grid =
[[ -1 -32  -9 -25  -8  20   4  12 -11  -7 -30 -23  -7   6 -16]
 [ -2 -34 -11 -25 -12  22   4  15 -11 -11 -33 -25 -10   3 -18]
 [  4  12  16   0  27 -14   5 -19  -1  26  17  16  27  13   8]
 [ -3 -35 -17 -23 -23  26   2  21 -11 -21 -37 -29 -20  -2 -20]
 [  1  29   7  25   4 -17  -5  -9  11   4  27  20   2  -7  15]
 [  0 -24  -2 -23   2  12   6   4 -10   3 -21 -15   4   9 -11]
 [  3  -2  10 -10  21  -5   5 -12  -4  20   3   5  20  13   1]
 [  1  29   6  24   3 -16  -5  -8  11   3  26  19   2  -8  15]
 [  0  27   4  24   1 -15  -5  -7  11   2  25  18  -1  -8  13]
 [ -2 -35 -14 -25 -18  24   3  18 -11 -16 -36 -28 -15   1 -18]
 [  1  31   8  25   8 -19  -5 -11  11   7  29  22   6  -6  16]]
Indices start at 0.
The entry at row 1, column 0: -2
The entry directly below -24: -2
Give the entry in the top-left corner.
A: -1
Give the bottom-right entry.
A: 16
The entry just right of the centre entry is -10
Give the entry in the top-right corner.
A: -16
The entry at row 0, column 1: -32
Give the entry in the bottom-left corner.
A: 1
Give the entry at row 2, column 2.
A: 16
Give the entry at the centre.
A: 4
The entry at row 0, column 2 is -9
The entry just right of the smallest entry -> -29
Give the entry directly above the smallest entry.
A: 17
The bottom entry of the column that holds the largest entry is 31
The entry just left of the centre entry -> 6
The entry at row 1, column 1: -34
Give the entry in row 2 and column 0.
A: 4
Give the bottom entry of the column that holds the smallest entry.
A: 29
The entry directly above the centre entry is -9
The minimum -> -37

Read these off the row that follows.
1) Report the entry just right of 4.
2) Report the entry just right of -2.
3) Report the entry at the centre.
4) Report the entry just right of -5.
5) Report the entry just left of the centre entry.
[ -2   2  -5   4 -11   8  10  -8 -19  10 -24 -12  40 -16   6]
1) -11
2) 2
3) -8
4) 4
5) 10
